Below are the code and all the weights of a small trained network. Each question names an input and a class and asks about switching units off, where a switched-off unit gives its printed mean instead of its output.

import numpy as np


def w(rows, s, z=0):
    codes = np.array(rows[::2]) - 128.0
    scale = np.full(codes.shape[1], s)
    scale[-1] = z or s
    return codes * scale


def f(y):
    return y / 2 * (1 + np.tanh(0.7978845608 * (y + 0.044715 * y**3)))


def log_softmax(a):
    a = a - a.max(-1, keepdims=True)
    return a - np.log(np.exp(a).sum(-1, keepdims=True))


def net(x, mask):
    res = np.array(x, float).reshape(1, 5) / 4 @ E
    y = f(res @ A[0][:, :-1].T + A[0][:, -1])
    res = res + np.where(mask, y, B[0][:, -1]) @ B[0][:, :-1]
    return log_softmax(res[-1] @ U[:, :-1].T + U[:, -1])


A, B = {}, {}
E = w([
[135,162,126,193,65,173,137],'x0',
[124,19,135,114,140,170,154],'x1',
[9,117,127,143,90,104,80],'x2',
[114,102,92,81,116,204,61],'x3',
[161,103,195,160,109,158,161],'x4',
],0.013)
A[0] = w([
[123,52,248,91,95,153,204,253],'N0',
[245,145,63,98,181,105,225,150],'N1',
[254,127,126,133,223,126,143,66],'N2',
[83,121,195,54,142,170,78,131],'N3',
[48,87,176,139,104,192,127,112],'N4',
[16,42,64,93,99,171,36,143],'N5',
[91,102,66,128,141,140,22,41],'N6',
[77,176,64,137,130,120,103,177],'N7',
[26,147,127,159,116,24,181,171],'N8',
[131,140,233,155,71,192,193,126],'N9',
[83,161,209,11,199,178,75,146],'N10',
],0.009,0.0047)
B[0] = w([
[204,45,139,156,128,76,143,225],'N0',
[102,156,203,102,183,186,106,240],'N1',
[80,137,175,123,184,202,187,214],'N2',
[172,101,84,163,175,150,94,170],'N3',
[162,96,67,153,100,114,127,184],'N4',
[116,112,7,112,162,84,156,255],'N5',
[46,166,76,91,130,145,113,187],'N6',
[137,163,107,85,100,112,42,189],'N7',
[106,166,156,139,163,46,114,206],'N8',
[177,128,122,198,110,155,156,203],'N9',
[145,112,105,137,208,95,93,180],'N10',
],0.012,0.013)
U = w([
[165,118,180,79,206,90,121,145],'0',
[145,55,148,95,127,109,186,3],'1',
[118,206,137,122,81,188,88,90],'2',
[28,116,58,63,127,152,97,133],'3',
[128,165,183,205,93,122,187,97],'4',
[30,190,207,128,175,8,141,158],'5',
[110,134,204,73,230,233,210,104],'6',
],0.011,0.0038)

Each question gives the input, the list of numbers given to net, and the class t.
The units are the neurons (one row each of A and B). Each row of codes is followed by its name. A weight is (code - 128) times the scale printed after its matrix; where a second scale follows, it is the last column's (A, B and U).
mask holds one flag per neuron, in row order. A switched-off neuron (its flag False) gives its mean, the last column of its row in B, instead of its output. The means were averaged over made-up inputs and are rounded, as every weight is.
A unit's drop is (log p(t) with every unit on - log p(t) with that unit switched off) / (log p(t) with every unit on - log p(t) with every unit switched off).
The circuit of an input: a set's keep is (log p(t) with only the set's units on - log p(t) with every unit switched off) / (log p(t) with every unit on - log p(t) with every unit switched off). Starting from all 11 units, units are removed one at a time, each time the one whose removal leaves the highest keep (on an exact tie, the one counted first), for as long as the keep stays at least 0.8.
units of the circuit, in order: the units of the circuit, biggest drop first
most important unit: the unit with the biggest drop
top k neurons: the k neurons with the biggest drops, biggest first
drop when u is switched off: that unit's drop, to one decimal
input [-4,8,8,1,4], class 1: units of the circuit, in order => [N0]
input [7,-4,-1,-2,-2], class 2: units of the circuit, in order => [N0; N5]
input [7,-2,-5,6,-4], class 2: units of the circuit, in order => [N5; N2]
input [-2,3,6,-6,6], class 4: units of the circuit, in order => [N5; N9]
input [5,-5,1,-1,1], class 2: top 3 neurons => [N0; N5; N7]
input [3,2,-1,1,1], class 1: top 2 neurons => [N1; N2]
input [4,-7,-7,-8,-6], class 6: top 2 neurons => [N1; N2]
input [-7,4,1,-3,-5], class 5: top 2 neurons => [N8; N0]
input [-5,6,-1,4,3], class 1: top 2 neurons => [N0; N1]
input [4,3,-2,2,0], class 1: top 3 neurons => [N1; N2; N8]
input [-8,3,-2,4,-3], class 3: top 3 neurons => [N5; N6; N0]
input [6,1,5,-2,2], class 4: drop when N9 is switched off => 0.1
input [6,-4,-6,-8,5], class 6: drop when N1 is switched off => 0.5
input [-1,0,8,-5,8], class 4: most important unit => N9
input [3,1,-4,1,-6], class 6: drop when N5 is switched off => 0.2
input [-3,8,-1,0,1], class 1: drop when N0 is switched off => 0.2
